Below are the code and all the weights of a small trained network. Each question names an input and a class and asks about switching units off, where a switched-off unit gives its printed mean instead of its output.

import numpy as np


def w(rows, s, z=0):
    codes = np.array(rows[::2]) - 128.0
    scale = np.full(codes.shape[1], s)
    scale[-1] = z or s
    return codes * scale


def f(y):
    return y / 2 * (1 + np.tanh(0.7978845608 * (y + 0.044715 * y**3)))


def log_softmax(a):
    a = a - a.max(-1, keepdims=True)
    return a - np.log(np.exp(a).sum(-1, keepdims=True))


def net(x, mask):
    res = np.array(x, float).reshape(1, 5) / 4 @ E
    y = f(res @ A[0][:, :-1].T + A[0][:, -1])
    res = res + np.where(mask, y, B[0][:, -1]) @ B[0][:, :-1]
    return log_softmax(res[-1] @ U[:, :-1].T + U[:, -1])


A, B = {}, {}
E = w([
[244,195,178,128,93,153,223,121,129],'x0',
[44,205,254,149,155,112,32,164,113],'x1',
[127,162,178,210,220,11,123,78,175],'x2',
[137,190,36,195,89,150,96,236,229],'x3',
[165,65,102,79,3,3,37,143,202],'x4',
],0.0083)
A[0] = w([
[86,112,96,112,162,161,75,123,124,184],'n0',
[59,93,199,131,135,221,105,138,71,163],'n1',
[104,254,145,159,146,181,148,141,87,199],'n2',
[70,74,97,169,83,89,98,171,163,142],'n3',
[133,83,170,117,125,105,165,73,180,159],'n4',
[193,80,205,73,80,143,161,79,55,253],'n5',
[97,147,202,240,183,74,201,173,179,125],'n6',
[166,80,129,56,87,64,147,87,202,207],'n7',
[137,196,105,207,137,51,96,109,159,204],'n8',
[92,132,176,209,234,69,170,152,103,121],'n9',
],0.0085,0.0045)
B[0] = w([
[9,95,85,67,149,155,1,106,163,176],'n0',
[38,85,226,103,198,156,147,81,154,211],'n1',
[146,102,173,240,196,236,124,213,246,229],'n2',
[100,49,117,141,3,215,51,113,149,207],'n3',
[166,218,131,190,87,108,237,87,80,170],'n4',
[119,147,172,54,163,33,200,148,164,254],'n5',
[201,221,101,95,169,175,90,84,206,209],'n6',
[161,107,77,32,47,73,180,83,10,244],'n7',
[210,130,112,175,49,158,34,63,139,207],'n8',
[159,109,100,84,150,207,120,104,226,205],'n9',
],0.0076,0.011)
U = w([
[15,123,161,76,145,78,136,103,159,52],'0',
[209,155,117,50,62,32,227,156,70,156],'1',
[141,250,131,192,136,113,77,27,201,83],'2',
[73,77,63,96,91,122,57,247,133,255],'3',
[143,159,254,180,127,128,169,244,193,192],'4',
[167,116,114,172,29,56,103,73,134,29],'5',
],0.0074,0.0021)

Each question gives the input, the list of numbers given to net, and the class t.
The units are the neurons (one row each of A and B). Each row of codes is followed by its name. A weight is (code - 128) times the scale printed after its matrix; where a second scale follows, it is the last column's (A, B and U).
mask holds one flag per neuron, in row order. A switched-off neuron (its flag False) gives its mean, the last column of its row in B, instead of its output. The means were averaged over made-up inputs and are rounded, as every weight is.
A unit's drop is (log p(t) with every unit on - log p(t) with that unit switched off) / (log p(t) with every unit on - log p(t) with every unit switched off).
The circuit of an input: a set's keep is (log p(t) with only the set's units on - log p(t) with every unit switched off) / (log p(t) with every unit on - log p(t) with every unit switched off). Starting from all 10 units, units are removed one at a time, each time the one whose removal leaves the highest keep (on an exact tie, the one counted first), for as long as the keep stays at least 0.8.
circuit, biggest first: the units of the circuit, biggest drop first
most important unit: the unit with the biggest drop
k most important neurons: the k neurons with the biggest drops, biggest first
drop when u is switched off: that unit's drop, to one decimal
input [-1,-2,-5,-3,-8], class 4: circuit, biggest first	n2
input [-6,5,-6,-3,3], class 0: 3 most important neurons	n1; n2; n8
input [7,-5,6,0,0], class 1: circuit, biggest first	n7; n2
input [-1,4,-6,-4,5], class 0: circuit, biggest first	n1; n5
input [2,-2,-4,-4,-4], class 4: 3 most important neurons	n7; n0; n2
input [-2,-7,3,-5,-5], class 1: 2 most important neurons	n2; n4
input [3,-8,-5,6,-6], class 4: circuit, biggest first	n7; n2
input [-4,-7,1,0,3], class 1: 2 most important neurons	n7; n2
input [6,-1,-2,8,4], class 5: 2 most important neurons	n5; n8
input [-7,3,5,-3,3], class 2: 3 most important neurons	n8; n9; n7
input [4,-4,4,-1,-7], class 4: 2 most important neurons	n2; n8
input [-7,7,-5,3,-4], class 0: 3 most important neurons	n1; n0; n8
input [1,6,-8,-2,4], class 0: 2 most important neurons	n1; n2
input [1,-3,4,3,1], class 5: most important unit	n2
input [4,-4,-7,8,-4], class 4: 2 most important neurons	n2; n7
input [-7,5,-6,1,-4], class 0: 3 most important neurons	n1; n0; n8
input [4,5,4,-6,5], class 1: drop when n3 is switched off	0.0
input [7,-8,-5,6,-5], class 4: drop when n2 is switched off	0.2
input [7,0,-3,-6,-5], class 4: drop when n2 is switched off	0.1
input [7,4,1,5,6], class 5: most important unit	n8
